Here is a tiny trained network, its code and every weight. The questions are about switching its units off for an input and a target symbol, where a switched-off unit gives its printed mean instead of its output.

import numpy as np


def w(rows, s, z=0):
    codes = np.array(rows[::2]) - 128.0
    scale = np.full(codes.shape[1], s)
    scale[-1] = z or s
    return codes * scale


def f(y):
    return np.maximum(y, 0)


def softmax(a):
    e = np.exp(a - a.max(-1, keepdims=True))
    return e / e.sum(-1, keepdims=True)


def log_softmax(a):
    a = a - a.max(-1, keepdims=True)
    return a - np.log(np.exp(a).sum(-1, keepdims=True))


def net(x, mask):
    ids = ['βγδεζηθπ'.index(c) for c in x.split()]
    T = len(ids)
    res = E[ids] + P[:T]
    u = 0
    for l in range(2):
        q, k, v = (res @ M[l].T for M in (Q, K, V))
        z = softmax(np.where(np.tri(T) > 0, q @ k.T / 3**0.5, -1e9)) @ v
        res = res + np.where(mask[u], z, O[l][:, -1]) @ O[l][:, :-1]
        u += 1
        y = f(res @ A[l][:, :-1].T + A[l][:, -1])
        res = res + np.where(mask[u : u + 8], y, B[l][:, -1]) @ B[l][:, :-1]
        u += 8
    return log_softmax(res[-1] @ U[:, :-1].T + U[:, -1])


Q, K, V, O, A, B = {}, {}, {}, {}, {}, {}
E = w([
[131,60,199,48,81,116,116,164,67],'β',
[142,99,196,145,80,92,77,60,135],'γ',
[88,156,94,196,125,104,167,98,130],'δ',
[116,196,96,72,117,143,92,171,150],'ε',
[159,130,164,50,171,153,170,149,166],'ζ',
[85,137,148,176,59,150,182,212,139],'η',
[126,127,250,157,118,79,199,112,61],'θ',
[201,99,131,175,104,216,183,176,106],'π',
],0.012)
P = w([
[135,199,107,154,44,67,216,95,241],'0',
[135,203,71,158,108,144,121,87,168],'1',
[128,188,89,154,116,174,110,82,150],'2',
[102,168,103,159,130,190,111,82,138],'3',
[95,155,113,162,137,214,106,77,123],'4',
[89,142,114,170,147,239,101,69,99],'5',
[34,132,135,168,136,253,104,80,85],'6',
],0.006)
Q[0] = w([
[124,109,243,119,87,148,96,18,176],'L0H1',
[83,143,2,30,158,171,9,190,120],'L0H1',
[92,186,13,243,126,220,197,151,193],'L0H1',
],0.017)
K[0] = w([
[165,67,172,74,237,177,182,142,103],'L0H1',
[108,216,85,127,133,106,6,159,197],'L0H1',
[196,193,104,91,59,50,170,119,196],'L0H1',
],0.019)
V[0] = w([
[196,41,110,98,18,165,71,177,126],'L0H1',
[6,140,133,174,53,160,112,72,96],'L0H1',
[194,175,206,198,121,192,156,129,70],'L0H1',
],0.013)
O[0] = w([
[18,157,78,36,31,90,209,19,75,252],'L0H1',
[122,149,74,82,188,2,158,119,198,213],'L0H1',
[234,254,104,192,52,99,124,146,92,249],'L0H1',
],0.0063,0.0035)
A[0] = w([
[152,94,70,150,118,162,154,164,84,70],'L0N1',
[117,168,131,114,172,129,125,101,125,91],'L0N2',
[138,78,122,206,124,124,99,123,139,61],'L0N3',
[131,112,124,164,150,101,77,152,129,34],'L0N4',
[122,9,102,162,169,101,144,141,157,26],'L0N5',
[57,100,138,151,151,197,36,148,26,89],'L0N6',
[121,72,99,104,141,105,113,140,117,74],'L0N7',
[65,44,137,160,154,149,89,143,44,5],'L0N8',
],0.014,0.0027)
B[0] = w([
[79,142,100,146,129,49,108,69,143,188],'L0N1',
[175,96,153,112,133,191,100,141,141,186],'L0N2',
[132,177,219,127,195,62,154,162,116,239],'L0N3',
[113,80,93,108,167,90,147,152,71,197],'L0N4',
[34,26,137,166,100,142,235,124,144,160],'L0N5',
[1,111,255,235,122,143,28,76,98,254],'L0N6',
[158,110,163,151,101,137,65,164,130,149],'L0N7',
[217,187,35,48,110,82,204,168,187,187],'L0N8',
],0.0096,0.003)
Q[1] = w([
[174,132,103,238,122,70,181,145,72],'L1H1',
[58,83,28,177,111,116,252,132,138],'L1H1',
[163,139,152,182,178,245,143,165,192],'L1H1',
],0.025)
K[1] = w([
[205,102,158,222,61,92,247,104,157],'L1H1',
[50,124,177,145,96,7,162,129,240],'L1H1',
[122,153,109,184,200,226,127,155,254],'L1H1',
],0.024)
V[1] = w([
[143,134,157,142,128,102,85,91,190],'L1H1',
[141,68,150,58,72,86,147,181,80],'L1H1',
[66,194,121,138,102,187,163,251,140],'L1H1',
],0.013)
O[1] = w([
[98,108,67,161,113,110,58,220,190,148],'L1H1',
[140,167,59,71,232,23,123,3,6,253],'L1H1',
[239,188,193,107,145,252,174,76,114,94],'L1H1',
],0.0039,0.0067)
A[1] = w([
[152,129,113,69,127,101,191,178,115,95],'L1N1',
[188,73,112,78,186,141,168,192,177,94],'L1N2',
[171,186,131,62,180,150,98,176,149,253],'L1N3',
[135,124,150,111,136,154,218,131,175,182],'L1N4',
[238,160,16,6,173,191,202,154,215,110],'L1N5',
[149,169,55,177,33,169,82,123,101,43],'L1N6',
[113,87,26,142,114,114,87,159,149,99],'L1N7',
[156,177,103,171,127,119,103,189,142,96],'L1N8',
],0.012,0.0048)
B[1] = w([
[105,133,104,184,115,165,77,119,125,215],'L1N1',
[53,179,165,151,158,71,140,129,73,198],'L1N2',
[170,59,61,139,90,191,164,119,175,254],'L1N3',
[121,81,37,110,171,143,95,149,130,221],'L1N4',
[184,224,215,20,198,71,133,141,102,228],'L1N5',
[77,75,206,140,150,119,248,148,168,218],'L1N6',
[114,199,144,103,57,99,81,175,183,240],'L1N7',
[190,82,113,99,98,121,114,98,90,250],'L1N8',
],0.012,0.0053)
U = w([
[82,153,125,57,55,121,156,50,2,169],'β',
[101,168,152,90,52,90,122,179,119,115],'γ',
[89,128,148,114,145,100,144,169,66,38],'δ',
[78,58,119,84,87,254,128,109,143,253],'ε',
[114,178,230,137,107,177,91,122,61,142],'ζ',
[146,179,182,28,145,154,158,156,96,173],'η',
[197,108,143,151,80,89,141,155,41,113],'θ',
[111,120,198,99,64,122,215,131,91,30],'π',
],0.0043,0.0037)

Each question gives the input, a string of symbols that net reads in full, and the target symbol t.
The units are the heads (3 rows each of Q, K, V and O) and the neurons (one row each of A and B). Each row of codes is followed by its name. A weight is (code - 128) times the scale printed after its matrix; where a second scale follows, it is the last column's (O, A, B and U).
mask holds one flag per unit, layer by layer, with each layer's heads first. A switched-off unit (its flag False) gives its mean, the last column of its rows in O or B, instead of its output. The means were averaged over made-up inputs and are rounded, as every weight is.
A unit's drop is (log p(t) with every unit on - log p(t) with that unit switched off) / (log p(t) with every unit on - log p(t) with every unit switched off).
The circuit of an input: a set's keep is (log p(t) with only the set's units on - log p(t) with every unit switched off) / (log p(t) with every unit on - log p(t) with every unit switched off). Starting from the 12 units with the biggest drops (on a tie, the unit counted first), units are removed one at a time, each time the one whose removal leaves the highest keep (on an exact tie, the one counted first), for as long as the keep stays at least 0.8.
circuit, biggest first: the units of the circuit, biggest drop first
most important unit: the unit with the biggest drop
top k neurons: the k neurons with the biggest drops, biggest first
top k neurons in layer l: the k neurons of layer l with the biggest drops, biggest first
drop of u: that unit's drop, to one decimal
input ε β ζ γ, target ζ: circuit, biggest first : L0H1, L0N6
input β θ η η, target β: circuit, biggest first : L0H1, L1H1
input β ζ ζ β γ π, target β: most important unit : L1H1
input ε θ γ γ θ γ π, target ε: circuit, biggest first : L0H1, L0N5, L1N4
input ε γ π π δ δ ε, target ε: circuit, biggest first : L0N6, L1H1, L1N5, L1N2
input η ζ ε ζ η η, target η: circuit, biggest first : L0N6, L1H1, L1N5, L0H1
input ζ ζ ζ, target ζ: top 4 neurons : L0N6, L1N3, L1N4, L0N8
input β γ ζ γ γ, target ζ: circuit, biggest first : L0N6, L0H1
input ζ ζ γ δ, target ζ: top 2 neurons : L0N6, L0N3
input ε ε β γ γ ζ, target η: top 3 neurons : L1N5, L0N6, L0N1
input ε γ η, target ε: top 3 neurons : L0N6, L1N4, L1N5
input β δ γ ε ε, target ε: top 2 neurons : L1N3, L0N8
input ζ β γ γ δ β π, target ζ: top 2 neurons in layer 0 : L0N6, L0N3
input η θ β β γ δ, target η: circuit, biggest first : L1N5, L1H1, L0N6, L0H1
input δ γ γ δ θ π, target δ: top 4 neurons : L0N5, L1N2, L1N4, L0N3
input π γ β β γ η, target π: top 2 neurons : L1N6, L0N1
input η β ζ δ ζ π, target η: circuit, biggest first : L1N5, L1H1, L0N6
input ζ δ ζ, target ε: top neuron : L1N5
input θ η δ γ π, target θ: top 3 neurons : L1N8, L0N3, L0N1
input ε δ η, target ε: most important unit : L0H1
input η ε η ε γ γ δ, target η: top 2 neurons : L0N6, L1N5
input δ γ η, target δ: top 2 neurons : L0N5, L1N2
input θ δ γ γ, target θ: top 2 neurons in layer 1 : L1N8, L1N3
input δ θ η θ γ β π, target δ: top 3 neurons in layer 0 : L0N5, L0N3, L0N4
input γ π β π β η, target γ: drop of L1H1 : 0.9
input π γ β γ π, target π: drop of L0N1 : 0.2
input δ π γ η, target δ: drop of L1N2 : 0.4
input ε ε γ, target γ: drop of L1N7 : 0.4
